Below is a small trained network, with its code and all its weights. Each question gives an input and a target symbol and asks what happens when units are switched off, that is, made to give their printed mean instead of their output.

import numpy as np


def w(rows, s, z=0):
    codes = np.array(rows[::2]) - 128.0
    scale = np.full(codes.shape[1], s)
    scale[-1] = z or s
    return codes * scale


def norm(h):
    return h / np.sqrt((h * h).mean(-1, keepdims=True) + 1e-5)


def f(y):
    return np.maximum(y, 0)


def softmax(a):
    e = np.exp(a - a.max(-1, keepdims=True))
    return e / e.sum(-1, keepdims=True)


def log_softmax(a):
    a = a - a.max(-1, keepdims=True)
    return a - np.log(np.exp(a).sum(-1, keepdims=True))


def net(x, mask):
    ids = ['γδεζθλμξπτφψω'.index(c) for c in x.split()]
    T = len(ids)
    res = E[ids] + P[:T]
    r = norm(res)
    for j in range(3):
        rows = slice(3 * j, 3 * j + 3)
        q, k, v = (r @ M[0][rows].T for M in (Q, K, V))
        z = softmax(np.where(np.tri(T) > 0, q @ k.T / 3**0.5, -1e9)) @ v
        o = O[0][rows]
        res = res + np.where(mask[j], z, o[:, -1]) @ o[:, :-1]
    y = f(norm(res) @ A[0][:, :-1].T + A[0][:, -1])
    res = res + np.where(mask[3:11], y, B[0][:, -1]) @ B[0][:, :-1]
    return log_softmax(norm(res)[-1] @ U[:, :-1].T + U[:, -1])


Q, K, V, O, A, B = {}, {}, {}, {}, {}, {}
E = w([
[87,132,108,72,150],'γ',
[88,83,149,131,170],'δ',
[248,115,213,145,149],'ε',
[44,214,216,68,182],'ζ',
[99,185,66,118,123],'θ',
[95,168,88,84,148],'λ',
[88,81,64,84,60],'μ',
[84,83,168,159,172],'ξ',
[200,219,7,195,180],'π',
[102,171,54,116,109],'τ',
[82,85,157,137,173],'φ',
[119,69,147,150,192],'ψ',
[120,148,188,120,60],'ω',
],0.022)
P = w([
[255,90,238,94,165],'0',
[231,94,199,109,143],'1',
[190,106,185,114,165],'2',
[159,121,186,115,172],'3',
[146,133,179,130,172],'4',
[129,140,173,139,170],'5',
[114,148,162,150,164],'6',
[99,154,161,162,162],'7',
[86,157,152,175,153],'8',
[68,162,145,186,152],'9',
[60,167,132,209,150],'10',
[44,172,94,175,146],'11',
[64,149,117,175,166],'12',
],0.0084)
Q[0] = w([
[201,149,160,130,32],'h1',
[166,130,178,125,92],'h1',
[246,86,96,137,88],'h1',
[123,76,62,112,177],'h2',
[217,210,114,69,138],'h2',
[192,91,151,83,38],'h2',
[159,25,80,153,89],'h3',
[161,98,95,131,64],'h3',
[186,102,149,155,15],'h3',
],0.012)
K[0] = w([
[208,93,156,109,135],'h1',
[155,156,137,80,112],'h1',
[234,100,109,77,185],'h1',
[77,104,12,111,121],'h2',
[199,109,144,219,203],'h2',
[232,32,115,100,66],'h2',
[160,156,127,60,6],'h3',
[167,6,89,86,141],'h3',
[187,107,137,76,106],'h3',
],0.012)
V[0] = w([
[111,165,167,138,12],'h1',
[149,155,134,217,21],'h1',
[131,193,194,163,163],'h1',
[147,19,146,235,85],'h2',
[163,175,213,171,105],'h2',
[105,97,166,95,131],'h2',
[62,156,141,201,196],'h3',
[71,101,150,64,60],'h3',
[110,191,125,193,51],'h3',
],0.011)
O[0] = w([
[155,162,239,19,31,110],'h1',
[230,183,122,62,158,71],'h1',
[127,59,72,1,71,163],'h1',
[180,119,162,190,72,3],'h2',
[185,77,106,52,111,117],'h2',
[98,158,170,157,105,132],'h2',
[182,74,117,158,109,188],'h3',
[52,124,225,173,113,111],'h3',
[80,49,165,134,159,78],'h3',
],0.0096,0.011)
A[0] = w([
[120,134,164,117,221,67],'n1',
[244,187,179,163,218,89],'n2',
[78,80,199,67,185,33],'n3',
[83,94,60,113,142,1],'n4',
[141,40,214,142,200,88],'n5',
[99,157,47,120,64,5],'n6',
[206,136,169,141,143,39],'n7',
[39,134,63,185,179,161],'n8',
],0.012,0.0047)
B[0] = w([
[208,144,152,71,89,154],'n1',
[108,246,94,134,224,140],'n2',
[116,187,31,105,90,162],'n3',
[155,77,160,100,142,170],'n4',
[104,163,124,60,157,151],'n5',
[87,99,178,58,177,151],'n6',
[139,118,237,102,136,134],'n7',
[179,109,185,181,115,252],'n8',
],0.013,0.015)
U = w([
[134,217,161,176,147,122],'γ',
[17,155,194,194,99,134],'δ',
[177,26,100,155,86,61],'ε',
[26,139,92,178,205,82],'ζ',
[143,113,122,186,111,134],'θ',
[159,110,58,107,139,43],'λ',
[176,80,55,143,146,73],'μ',
[152,82,131,184,106,108],'ξ',
[57,70,105,104,101,62],'π',
[225,224,170,124,187,14],'τ',
[152,174,8,205,164,185],'φ',
[167,112,169,126,42,254],'ψ',
[55,223,73,75,108,126],'ω',
],0.015,0.0072)

Each question gives the input, a string of symbols that net reads in full, and the target symbol t.
The units are the heads (3 rows each of Q, K, V and O) and the neurons (one row each of A and B). Each row of codes is followed by its name. A weight is (code - 128) times the scale printed after its matrix; where a second scale follows, it is the last column's (O, A, B and U).
mask holds one flag per unit, heads first, then neurons. A switched-off unit (its flag False) gives its mean, the last column of its rows in O or B, instead of its output. The means were averaged over made-up inputs and are rounded, as every weight is.
A unit's drop is (log p(t) with every unit on - log p(t) with that unit switched off) / (log p(t) with every unit on - log p(t) with every unit switched off).
The circuit of an input: a set's keep is (log p(t) with only the set's units on - log p(t) with every unit switched off) / (log p(t) with every unit on - log p(t) with every unit switched off). Starting from all 11 units, units are removed one at a time, each time the one whose removal leaves the highest keep (on an exact tie, the one counted first), for as long as the keep stays at least 0.8.
circuit, biggest first: the units of the circuit, biggest drop first
unit that matters most: the unit with the biggest drop
k most important neurons: the k neurons with the biggest drops, biggest first
heads that matter: for each layer, one digit per head in row order, 1 if its drop is at least 0.15 and else 0, layers parted by /
input ε λ θ γ λ θ, target ζ: unit that matters most : h2
input π ψ ξ ω δ τ ζ φ τ φ, target τ: circuit, biggest first : (h1 n1)
input ζ θ γ ε ω δ, target ω: circuit, biggest first : (n3 h1)
input ζ λ λ λ, target ζ: heads that matter : 110
input ζ ω λ, target ω: heads that matter : 011
input ε φ ζ τ ζ ξ, target π: heads that matter : 101
input ω ω ω τ ω λ τ ψ, target τ: heads that matter : 100
input λ δ ψ ζ φ, target π: circuit, biggest first : (h1 n3)
input ξ μ φ φ γ μ λ, target γ: circuit, biggest first : (h1 n8)
input τ ψ ζ δ λ ω ω ω μ, target δ: heads that matter : 011
input ω τ π ζ τ δ, target τ: circuit, biggest first : (n1 h1)
input ω ζ λ θ π ω ζ φ τ τ γ, target τ: heads that matter : 110
input μ φ ω μ ω γ, target ω: circuit, biggest first : (h1 n8)
input ζ ω μ λ λ λ γ ω φ τ δ, target τ: 4 most important neurons : (n1 n8 n3 n6)
input ε ω φ φ ε γ τ, target δ: circuit, biggest first : (n6 h2 n8)
input ξ φ γ λ π γ ξ ε ω ω τ ω ψ, target ω: unit that matters most : h1
input μ γ ξ ψ λ ω ω τ δ ω ψ, target ω: heads that matter : 101
input ξ φ μ γ, target γ: circuit, biggest first : (h1 h3)
input λ θ ω γ, target ω: heads that matter : 000
input ξ ω λ λ μ τ, target γ: heads that matter : 100
input λ φ ψ ε λ τ, target ζ: unit that matters most : n6
input λ θ φ λ λ ω ω ε τ μ γ, target γ: heads that matter : 110
input ω λ δ, target ζ: heads that matter : 111
input ζ μ θ λ ζ μ ψ γ τ μ ξ, target γ: heads that matter : 110
input ψ ζ ζ ξ, target π: heads that matter : 100
input δ λ φ π τ γ μ τ π ω δ, target ω: circuit, biggest first : (h1 n3)
